Here is a tiny trained network, its code and every weight. The questions are about switching its units off for an input and a class, where a switched-off unit gives its printed mean instead of its output.

import numpy as np


def w(rows, s, z=0):
    codes = np.array(rows[::2]) - 128.0
    scale = np.full(codes.shape[1], s)
    scale[-1] = z or s
    return codes * scale


def norm(h):
    return h / np.sqrt((h * h).mean(-1, keepdims=True) + 1e-5)


def f(y):
    return y / 2 * (1 + np.tanh(0.7978845608 * (y + 0.044715 * y**3)))


def log_softmax(a):
    a = a - a.max(-1, keepdims=True)
    return a - np.log(np.exp(a).sum(-1, keepdims=True))


def net(x, mask):
    res = np.array(x, float).reshape(1, 5) / 4 @ E
    u = 0
    for l in range(2):
        y = f(norm(res) @ A[l][:, :-1].T + A[l][:, -1])
        res = res + np.where(mask[u : u + 10], y, B[l][:, -1]) @ B[l][:, :-1]
        u += 10
    return log_softmax(norm(res)[-1] @ U[:, :-1].T + U[:, -1])


A, B = {}, {}
E = w([
[113,131,129,138,94,125,124,159],'x0',
[161,92,56,117,165,41,148,159],'x1',
[134,238,134,110,110,2,102,29],'x2',
[74,49,187,201,132,48,75,119],'x3',
[134,141,118,114,167,126,95,115],'x4',
],0.0088)
A[0] = w([
[106,58,185,138,174,102,147,44,179],'0.n0',
[82,129,228,47,110,179,78,122,168],'0.n1',
[117,153,194,159,158,85,120,163,94],'0.n2',
[160,175,165,140,89,41,148,68,118],'0.n3',
[121,139,164,179,49,196,87,3,7],'0.n4',
[94,111,150,233,142,97,64,91,90],'0.n5',
[86,104,183,241,134,150,195,68,204],'0.n6',
[190,83,48,98,113,29,142,127,87],'0.n7',
[100,185,59,100,142,144,143,109,34],'0.n8',
[212,164,164,139,46,77,129,109,58],'0.n9',
],0.0068,0.0014)
B[0] = w([
[75,96,128,80,66,153,134,136,220],'0.n0',
[174,103,123,173,181,78,224,150,235],'0.n1',
[58,101,132,167,146,123,72,172,157],'0.n2',
[69,172,112,152,201,173,146,81,251],'0.n3',
[243,150,200,149,155,100,116,149,237],'0.n4',
[128,86,107,93,2,146,70,102,250],'0.n5',
[146,99,38,86,126,69,145,116,247],'0.n6',
[217,164,202,186,135,136,117,180,240],'0.n7',
[73,120,113,103,101,153,108,133,164],'0.n8',
[72,167,66,140,140,106,127,144,174],'0.n9',
],0.0082,0.0034)
A[1] = w([
[100,29,150,146,191,215,146,138,250],'1.n0',
[204,148,192,251,113,166,105,123,72],'1.n1',
[181,231,153,221,82,125,126,14,248],'1.n2',
[196,204,76,98,118,141,172,178,58],'1.n3',
[75,35,152,168,100,48,76,110,72],'1.n4',
[244,111,140,193,119,54,94,170,107],'1.n5',
[222,94,254,161,149,124,136,91,85],'1.n6',
[197,204,103,74,91,204,169,100,84],'1.n7',
[154,54,121,155,151,160,198,190,214],'1.n8',
[123,203,84,103,138,164,208,120,191],'1.n9',
],0.0078,0.002)
B[1] = w([
[141,198,131,195,147,101,148,63,239],'1.n0',
[184,170,86,1,146,129,158,214,169],'1.n1',
[137,114,99,189,172,173,159,205,240],'1.n2',
[91,74,216,51,117,159,161,130,200],'1.n3',
[135,89,125,42,100,197,137,126,227],'1.n4',
[170,186,169,17,145,232,250,112,197],'1.n5',
[130,138,144,32,184,67,169,168,176],'1.n6',
[171,36,146,85,65,113,115,138,209],'1.n7',
[86,221,111,166,142,55,60,116,253],'1.n8',
[40,56,108,165,74,65,39,68,200],'1.n9',
],0.0085,0.0074)
U = w([
[79,10,108,57,61,121,76,82,99],'0',
[102,159,69,244,166,103,98,105,249],'1',
[213,141,158,83,179,114,198,172,17],'2',
],0.012,0.002)

Each question gives the input, the list of numbers given to net, and the class t.
The units are the neurons (one row each of A and B). Each row of codes is followed by its name. A weight is (code - 128) times the scale printed after its matrix; where a second scale follows, it is the last column's (A, B and U).
mask holds one flag per neuron, layer by layer. A switched-off neuron (its flag False) gives its mean, the last column of its row in B, instead of its output. The means were averaged over made-up inputs and are rounded, as every weight is.
A unit's drop is (log p(t) with every unit on - log p(t) with that unit switched off) / (log p(t) with every unit on - log p(t) with every unit switched off).
The circuit of an input: a set's keep is (log p(t) with only the set's units on - log p(t) with every unit switched off) / (log p(t) with every unit on - log p(t) with every unit switched off). Starting from the 12 units with the biggest drops (on a tie, the unit counted first), units are removed one at a time, each time the one whose removal leaves the highest keep (on an exact tie, the one counted first), for as long as the keep stays at least 0.8.
units of the circuit, in order: the units of the circuit, biggest drop first
top k neurons: the k neurons with the biggest drops, biggest first
k most important neurons of layer l: the k neurons of layer l with the biggest drops, biggest first
drop when u is switched off: that unit's drop, to one decimal
input [-1,-2,4,0,-5], class 1: units of the circuit, in order	(0.n3)
input [8,-6,-7,-3,-5], class 1: units of the circuit, in order	(1.n8; 1.n5; 1.n0)
input [4,2,-7,-6,-4], class 1: top 3 neurons	(1.n8; 1.n0; 1.n4)
input [-6,-5,4,4,-6], class 2: top 3 neurons	(0.n4; 1.n9; 0.n1)
input [8,7,-2,5,0], class 2: top 3 neurons	(0.n7; 1.n5; 1.n9)
input [1,-4,-3,-4,8], class 0: top 2 neurons	(1.n9; 0.n7)
input [6,-8,-6,6,-2], class 2: 3 most important neurons of layer 1	(1.n9; 1.n1; 1.n0)
input [5,1,4,-4,-1], class 0: top 2 neurons	(1.n9; 1.n0)
input [-3,7,6,-7,4], class 0: top 2 neurons	(1.n9; 0.n4)
input [-6,-6,7,-2,-1], class 1: 3 most important neurons of layer 1	(1.n5; 1.n9; 1.n2)
input [-8,8,-7,-8,-5], class 0: 2 most important neurons of layer 1	(1.n9; 1.n3)
input [-2,-5,8,-5,-6], class 1: top 2 neurons	(1.n2; 1.n9)
input [5,7,0,5,-8], class 2: top 2 neurons	(0.n7; 1.n5)
input [3,-7,0,3,-7], class 2: units of the circuit, in order	(0.n4)
input [-6,-5,1,-5,1], class 0: 2 most important neurons of layer 0	(0.n7; 0.n8)
input [7,-7,-5,2,4], class 2: top 2 neurons	(0.n4; 1.n1)
input [-8,-7,4,5,-4], class 2: top 2 neurons	(0.n4; 0.n1)
input [1,8,5,4,-4], class 2: top 2 neurons	(0.n7; 1.n5)
input [2,5,-8,-6,4], class 1: top 2 neurons	(1.n8; 1.n0)
input [3,5,-6,2,0], class 1: units of the circuit, in order	(1.n8)
input [4,-7,3,2,3], class 2: drop when 0.n4 is switched off	0.8
input [-2,-8,0,4,5], class 2: drop when 0.n4 is switched off	1.1
input [-6,1,5,-6,8], class 0: drop when 1.n7 is switched off	0.3
